Below is a small trained network, with its code and all its weights. Each question gives an input and a class and asks what happens when units are switched off, that is, made to give their printed mean instead of their output.

import numpy as np


def w(rows, s, z=0):
    codes = np.array(rows[::2]) - 128.0
    scale = np.full(codes.shape[1], s)
    scale[-1] = z or s
    return codes * scale


def f(y):
    return y / 2 * (1 + np.tanh(0.7978845608 * (y + 0.044715 * y**3)))


def log_softmax(a):
    a = a - a.max(-1, keepdims=True)
    return a - np.log(np.exp(a).sum(-1, keepdims=True))


def net(x, mask):
    res = np.array(x, float).reshape(1, 5) / 4 @ E
    y = f(res @ A[0][:, :-1].T + A[0][:, -1])
    res = res + np.where(mask, y, B[0][:, -1]) @ B[0][:, :-1]
    return log_softmax(res[-1] @ U[:, :-1].T + U[:, -1])


A, B = {}, {}
E = w([
[102,131,32,117,128,61,103,121,9,129],'x0',
[108,112,31,143,45,223,156,108,147,172],'x1',
[134,204,113,68,53,79,133,112,175,38],'x2',
[126,127,133,125,123,132,122,129,124,126],'x3',
[129,131,130,129,127,128,127,126,128,131],'x4',
],0.014)
A[0] = w([
[119,107,161,158,200,180,124,115,41,158,186],'n0',
[159,131,229,135,198,68,101,180,127,116,156],'n1',
[137,123,138,137,112,122,114,109,125,134,118],'n2',
[112,95,142,150,214,147,125,171,68,189,93],'n3',
[107,133,112,101,160,67,99,135,105,83,100],'n4',
[121,72,140,180,185,116,112,139,78,168,70],'n5',
[151,143,132,86,135,110,132,131,88,128,112],'n6',
[140,136,204,123,117,109,174,125,177,77,13],'n7',
[101,182,140,97,59,122,132,48,210,57,123],'n8',
[126,192,124,82,134,58,87,149,102,84,108],'n9',
[120,102,116,134,154,205,145,165,126,146,128],'n10',
[104,137,44,125,35,159,142,100,138,156,8],'n11',
[129,169,113,48,117,47,100,114,81,55,132],'n12',
[94,149,46,109,77,212,160,65,119,138,182],'n13',
[186,141,110,106,129,155,57,146,152,182,99],'n14',
[116,143,126,170,146,116,110,112,151,127,102],'n15',
[102,113,59,129,100,78,107,116,9,158,165],'n16',
[106,55,110,223,154,201,141,145,156,171,131],'n17',
[138,110,169,170,170,104,129,194,156,142,51],'n18',
[140,104,124,180,117,143,99,83,173,152,117],'n19',
[150,202,128,78,50,154,178,119,160,74,7],'n20',
[102,158,139,110,141,126,93,109,152,162,111],'n21',
[129,88,125,117,123,108,122,104,144,128,127],'n22',
[140,66,130,141,140,187,125,103,170,208,138],'n23',
[126,70,205,118,213,88,95,140,149,95,100],'n24',
[103,71,130,145,208,134,88,119,94,176,48],'n25',
[100,102,42,136,122,81,94,122,61,160,18],'n26',
[171,94,115,157,120,142,119,128,136,125,129],'n27',
[103,88,28,136,110,109,112,133,37,137,84],'n28',
[136,138,125,125,145,74,85,96,54,56,103],'n29',
[150,101,142,130,92,118,119,139,116,130,123],'n30',
[137,164,87,114,187,95,127,145,129,119,93],'n31',
[153,145,136,157,114,134,87,113,111,131,85],'n32',
],0.012,0.017)
B[0] = w([
[157,72,164,143,187,122,91,188,159,145,225],'n0',
[196,116,84,58,149,85,120,143,208,124,225],'n1',
[132,144,140,117,143,85,119,137,111,124,125],'n2',
[178,152,86,103,93,116,157,117,168,106,196],'n3',
[100,128,134,162,97,169,135,104,73,134,171],'n4',
[150,135,85,65,100,130,153,104,161,84,177],'n5',
[123,135,148,131,113,141,133,112,96,131,146],'n6',
[130,202,52,120,85,143,131,69,142,99,152],'n7',
[196,118,76,80,179,77,133,127,191,109,217],'n8',
[81,159,138,166,92,142,163,77,94,140,192],'n9',
[69,136,145,166,123,130,143,135,89,157,174],'n10',
[200,236,33,36,105,80,132,74,175,48,180],'n11',
[68,171,146,163,57,169,157,73,88,124,223],'n12',
[122,77,185,160,166,147,113,185,127,208,244],'n13',
[128,122,143,134,131,108,122,127,93,129,132],'n14',
[111,130,120,88,134,113,117,139,136,135,124],'n15',
[168,184,69,86,104,120,152,89,172,56,252],'n16',
[79,141,192,157,108,128,133,112,107,165,216],'n17',
[130,81,184,139,156,129,126,179,121,175,149],'n18',
[100,115,169,144,84,120,142,153,117,142,153],'n19',
[174,29,152,134,230,99,72,188,176,206,173],'n20',
[147,107,119,133,119,134,120,125,133,117,125],'n21',
[139,144,152,126,135,141,134,112,134,139,128],'n22',
[72,136,186,156,102,151,105,130,80,163,201],'n23',
[186,96,142,126,181,108,101,149,174,134,190],'n24',
[151,200,56,111,96,143,142,80,123,91,171],'n25',
[154,10,231,161,236,85,64,226,188,203,180],'n26',
[95,126,132,127,118,114,142,144,129,130,141],'n27',
[195,112,119,81,178,91,111,136,205,111,212],'n28',
[65,130,160,167,85,164,140,109,92,128,188],'n29',
[140,133,129,143,127,130,131,136,123,125,126],'n30',
[104,153,123,147,107,165,135,134,102,138,144],'n31',
[149,107,136,146,162,132,130,137,137,150,121],'n32',
],0.011,0.022)
U = w([
[161,46,189,117,138,120,115,215,158,176,32],'0',
[173,168,86,69,82,114,145,90,158,58,253],'1',
[15,134,194,176,48,154,150,109,1,153,111],'2',
],0.0097,0.0028)

Each question gives the input, the list of numbers given to net, and the class t.
The units are the neurons (one row each of A and B). Each row of codes is followed by its name. A weight is (code - 128) times the scale printed after its matrix; where a second scale follows, it is the last column's (A, B and U).
mask holds one flag per neuron, in row order. A switched-off neuron (its flag False) gives its mean, the last column of its row in B, instead of its output. The means were averaged over made-up inputs and are rounded, as every weight is.
A unit's drop is (log p(t) with every unit on - log p(t) with that unit switched off) / (log p(t) with every unit on - log p(t) with every unit switched off).
The circuit of an input: a set's keep is (log p(t) with only the set's units on - log p(t) with every unit switched off) / (log p(t) with every unit on - log p(t) with every unit switched off). Starting from the 12 units with the biggest drops (on a tie, the unit counted first), units are removed one at a time, each time the one whose removal leaves the highest keep (on an exact tie, the one counted first), for as long as the keep stays at least 0.8.
units of the circuit, in order: the units of the circuit, biggest drop first
k most important neurons: the k neurons with the biggest drops, biggest first
drop when u is switched off: that unit's drop, to one decimal
input [1,7,0,-2,0], class 0: units of the circuit, in order : (n13)
input [8,0,7,-3,-6], class 2: 2 most important neurons : (n12, n29)
input [-8,-3,2,-1,6], class 1: 2 most important neurons : (n7, n13)
input [4,7,-1,-4,6], class 0: 2 most important neurons : (n13, n26)
input [8,8,-1,4,2], class 0: 2 most important neurons : (n26, n13)
input [5,-6,0,4,7], class 1: 4 most important neurons : (n1, n16, n13, n23)
input [-3,7,7,4,-1], class 0: 2 most important neurons : (n20, n13)
input [7,2,0,0,0], class 0: 2 most important neurons : (n26, n13)
input [2,-6,0,-1,8], class 1: 4 most important neurons : (n1, n13, n23, n17)
input [-7,-2,2,-6,-8], class 1: 4 most important neurons : (n7, n13, n26, n0)
input [-6,8,8,-1,-6], class 0: 2 most important neurons : (n20, n13)
input [-3,1,7,-4,-1], class 0: 3 most important neurons : (n20, n16, n11)
input [-8,8,-7,5,2], class 2: drop when n30 is switched off : 0.0
input [-3,3,7,-6,-8], class 0: drop when n16 is switched off : 0.2
input [8,8,-2,-2,-5], class 0: units of the circuit, in order : (n26)
input [-7,-4,3,-7,-8], class 1: drop when n13 is switched off : 0.3
input [-2,2,6,-8,-2], class 0: drop when n16 is switched off : 0.4
